Here is a tiny trained network, its code and every weight. The questions are about switching its units off for an input and a target symbol, where a switched-off unit gives its printed mean instead of its output.

import numpy as np


def w(rows, s, z=0):
    codes = np.array(rows[::2]) - 128.0
    scale = np.full(codes.shape[1], s)
    scale[-1] = z or s
    return codes * scale


def norm(h):
    return h / np.sqrt((h * h).mean(-1, keepdims=True) + 1e-5)


def f(y):
    return y / 2 * (1 + np.tanh(0.7978845608 * (y + 0.044715 * y**3)))


def softmax(a):
    e = np.exp(a - a.max(-1, keepdims=True))
    return e / e.sum(-1, keepdims=True)


def log_softmax(a):
    a = a - a.max(-1, keepdims=True)
    return a - np.log(np.exp(a).sum(-1, keepdims=True))


def net(x, mask):
    ids = ['αγδεζηλμξπσφψ'.index(c) for c in x.split()]
    T = len(ids)
    res = E[ids] + P[:T]
    r = norm(res)
    for j in range(2):
        rows = slice(3 * j, 3 * j + 3)
        q, k, v = (r @ M[0][rows].T for M in (Q, K, V))
        z = softmax(np.where(np.tri(T) > 0, q @ k.T / 3**0.5, -1e9)) @ v
        o = O[0][rows]
        res = res + np.where(mask[j], z, o[:, -1]) @ o[:, :-1]
    y = f(norm(res) @ A[0][:, :-1].T + A[0][:, -1])
    res = res + np.where(mask[2:6], y, B[0][:, -1]) @ B[0][:, :-1]
    return log_softmax(norm(res)[-1] @ U[:, :-1].T + U[:, -1])


Q, K, V, O, A, B = {}, {}, {}, {}, {}, {}
E = w([
[117,129,145],'α',
[109,131,145],'γ',
[109,134,150],'δ',
[115,134,146],'ε',
[133,134,148],'ζ',
[137,131,147],'η',
[107,137,132],'λ',
[148,121,2],'μ',
[113,137,137],'ξ',
[110,98,145],'π',
[139,113,143],'σ',
[136,151,138],'φ',
[90,137,93],'ψ',
],0.0084)
P = w([
[2,115,187],'0',
[38,120,183],'1',
[55,125,168],'2',
[90,130,159],'3',
[111,125,145],'4',
[139,125,132],'5',
[144,123,105],'6',
[138,129,106],'7',
[133,117,102],'8',
],0.0012)
Q[0] = w([
[113,77,38],'head 1',
[51,66,27],'head 1',
[124,1,59],'head 1',
[108,186,240],'head 2',
[134,47,23],'head 2',
[153,145,64],'head 2',
],0.008)
K[0] = w([
[42,153,204],'head 1',
[4,167,194],'head 1',
[26,53,251],'head 1',
[231,197,35],'head 2',
[31,29,228],'head 2',
[63,162,242],'head 2',
],0.0047)
V[0] = w([
[83,41,115],'head 1',
[254,73,131],'head 1',
[109,16,91],'head 1',
[193,217,160],'head 2',
[153,27,165],'head 2',
[173,76,189],'head 2',
],0.0043)
O[0] = w([
[253,89,117,124],'head 1',
[70,82,167,2],'head 1',
[207,72,172,61],'head 1',
[12,110,133,146],'head 2',
[200,95,231,109],'head 2',
[118,51,205,140],'head 2',
],0.0036,0.0028)
A[0] = w([
[163,3,141,223],'neuron 1',
[179,101,165,249],'neuron 2',
[132,109,126,33],'neuron 3',
[52,137,81,163],'neuron 4',
],0.0063,0.0021)
B[0] = w([
[1,76,54,141],'neuron 1',
[135,43,69,207],'neuron 2',
[85,179,141,64],'neuron 3',
[212,84,133,254],'neuron 4',
],0.0038,0.0017)
U = w([
[212,62,144,102],'α',
[169,131,128,61],'γ',
[136,133,129,4],'δ',
[156,154,157,86],'ε',
[107,138,223,157],'ζ',
[88,108,193,131],'η',
[148,163,127,54],'λ',
[141,122,91,22],'μ',
[130,148,127,116],'ξ',
[131,67,107,185],'π',
[98,61,112,215],'σ',
[3,185,83,192],'φ',
[145,147,2,195],'ψ',
],0.01,0.0035)

Each question gives the input, a string of symbols that net reads in full, and the target symbol t.
The units are the heads (3 rows each of Q, K, V and O) and the neurons (one row each of A and B). Each row of codes is followed by its name. A weight is (code - 128) times the scale printed after its matrix; where a second scale follows, it is the last column's (O, A, B and U).
mask holds one flag per unit, heads first, then neurons. A switched-off unit (its flag False) gives its mean, the last column of its rows in O or B, instead of its output. The means were averaged over made-up inputs and are rounded, as every weight is.
A unit's drop is (log p(t) with every unit on - log p(t) with that unit switched off) / (log p(t) with every unit on - log p(t) with every unit switched off).
The circuit of an input: a set's keep is (log p(t) with only the set's units on - log p(t) with every unit switched off) / (log p(t) with every unit on - log p(t) with every unit switched off). Starting from all 6 units, units are removed one at a time, each time the one whose removal leaves the highest keep (on an exact tie, the one counted first), for as long as the keep stays at least 0.8.
units of the circuit, in order: the units of the circuit, biggest drop first
heads that matter: for each layer, one digit per head in row order, 1 if its drop is at least 0.15 and else 0, layers parted by /
drop of u: that unit's drop, to one decimal
input ε α ε γ α φ λ ψ α, target ψ: heads that matter => 01
input ζ σ α α φ ζ φ η, target φ: heads that matter => 11
input η α ζ δ η α ζ α φ, target φ: units of the circuit, in order => (head 1)
input φ α α α ζ ζ ε α, target ζ: units of the circuit, in order => (neuron 1; head 2)
input ε η α α α ζ, target ζ: units of the circuit, in order => (head 1; head 2)
input α η π α φ ζ, target φ: heads that matter => 11
input ζ ψ ψ ξ, target ψ: heads that matter => 01
input α α α α, target α: heads that matter => 11
input η α α ζ ζ δ α, target ζ: drop of head 1 => 0.1
input α α φ ζ α φ ζ, target φ: drop of head 1 => 0.8
input α α δ α α α ζ, target ζ: drop of neuron 1 => 0.1
input α ξ α φ ε α, target φ: drop of head 2 => 1.4
